X =
[[ 17  18  25  -1   7]
 [  1 -15  16  16 -23]
 [-11 -14 -16  -8 -33]
 [-47 -24   0  -8   2]]
Indices start at 0.
row 0 col 0 = 17
row 3 col 2 = 0
row 0 col 1 = 18
row 0 col 3 = -1
row 0 col 4 = 7
row 1 col 4 = -23
row 2 col 3 = -8
row 1 col 0 = 1
row 3 col 3 = -8

x =
[[ -15.317 -120.055   73.727   87.146 -239.786]
 [-256.593 -150.483  104.385 -129.621   64.529]
 [ 197.560  139.315 -222.765  134.234  -89.186]
 [-261.090 -237.149  191.430 -196.864   -0.173]
 [ 151.510   30.565 -103.541  186.044 -269.630]
 [ 164.628   71.668 -175.429  124.991 -101.136]
 [-262.697 -184.666  202.442 -168.095    3.245]
 [  73.783   89.432 -213.505  203.214  -65.296]]
x[0,0] = -15.317
x[5,4] = -101.136
x[:, 0] = [-15.317, -256.593, 197.560, -261.090, 151.510, 164.628, -262.697, 73.783]
x[5,3] = 124.991
x[4] = [151.510, 30.565, -103.541, 186.044, -269.630]
x[1] = [-256.593, -150.483, 104.385, -129.621, 64.529]
x[:, 3] = [87.146, -129.621, 134.234, -196.864, 186.044, 124.991, -168.095, 203.214]
x[6,0] = -262.697
x[5,1] = 71.668
x[0,3] = 87.146
x[1,1] = -150.483
x[1,2] = 104.385
x[2,1] = 139.315
x[0] = [-15.317, -120.055, 73.727, 87.146, -239.786]
x[6,2] = 202.442
x[5] = [164.628, 71.668, -175.429, 124.991, -101.136]
x[:, 4] = [-239.786, 64.529, -89.186, -0.173, -269.630, -101.136, 3.245, -65.296]
x[6,3] = -168.095
x[3,3] = -196.864
x[4,1] = 30.565
x[4,2] = -103.541
x[1,4] = 64.529
x[6,4] = 3.245
x[:, 2] = [73.727, 104.385, -222.765, 191.430, -103.541, -175.429, 202.442, -213.505]

grid =
array([[62, 47, 44, 59, 47, 53, 56, 54, 64, 53, 50, 36, 52, 47],
       [45, 54, 55, 46, 57, 46, 46, 52, 41, 52, 47, 64, 50, 56],
       [52, 55, 54, 72, 50, 48, 39, 53, 50, 44, 47, 50, 64, 41],
       [54, 72, 52, 60, 29, 53, 45, 63, 25, 37, 44, 56, 57, 35],
       [57, 66, 33, 81, 25, 63, 42, 78, 37, 63, 34, 48, 48, 42],
       [50, 51, 46, 50, 22, 66, 57, 42, 54, 39, 63, 30, 49, 37],
       [65, 43, 41, 65, 35, 52, 64, 53, 68, 39, 51, 25, 58, 39]])
grid[0, 0] -> 62
grid[4, 3] -> 81
grid[-2, 8] -> 54
grid[6, 3] -> 65
grid[2, -6] -> 50
grid[-2, 11] -> 30
grid[5, 1] -> 51
grid[-5, -9] -> 48
grid[:, -5] -> [53, 52, 44, 37, 63, 39, 39]
grid[0, -13] -> 47
grid[-1, -2] -> 58
grid[2] -> [52, 55, 54, 72, 50, 48, 39, 53, 50, 44, 47, 50, 64, 41]
grid[3, 13] -> 35
grid[-6, -3] -> 64
grid[3] -> [54, 72, 52, 60, 29, 53, 45, 63, 25, 37, 44, 56, 57, 35]
grid[-3, -9] -> 63
grid[-2, 5] -> 66
grid[:, -12] -> [44, 55, 54, 52, 33, 46, 41]
grid[3, 6] -> 45
grid[0, -9] -> 53
grid[-2, 12] -> 49
grid[-6, 8] -> 41
grid[1] -> [45, 54, 55, 46, 57, 46, 46, 52, 41, 52, 47, 64, 50, 56]
grid[6] -> [65, 43, 41, 65, 35, 52, 64, 53, 68, 39, 51, 25, 58, 39]
grid[-3, 9] -> 63
grid[2, -2] -> 64
grid[-3, -14] -> 57
grid[5] -> [50, 51, 46, 50, 22, 66, 57, 42, 54, 39, 63, 30, 49, 37]
grid[-4, 7] -> 63
grid[6, -7] -> 53
grid[4, 13] -> 42
grid[-5, -5] -> 44
grid[3, 10] -> 44
grid[4] -> [57, 66, 33, 81, 25, 63, 42, 78, 37, 63, 34, 48, 48, 42]
grid[-7, 12] -> 52
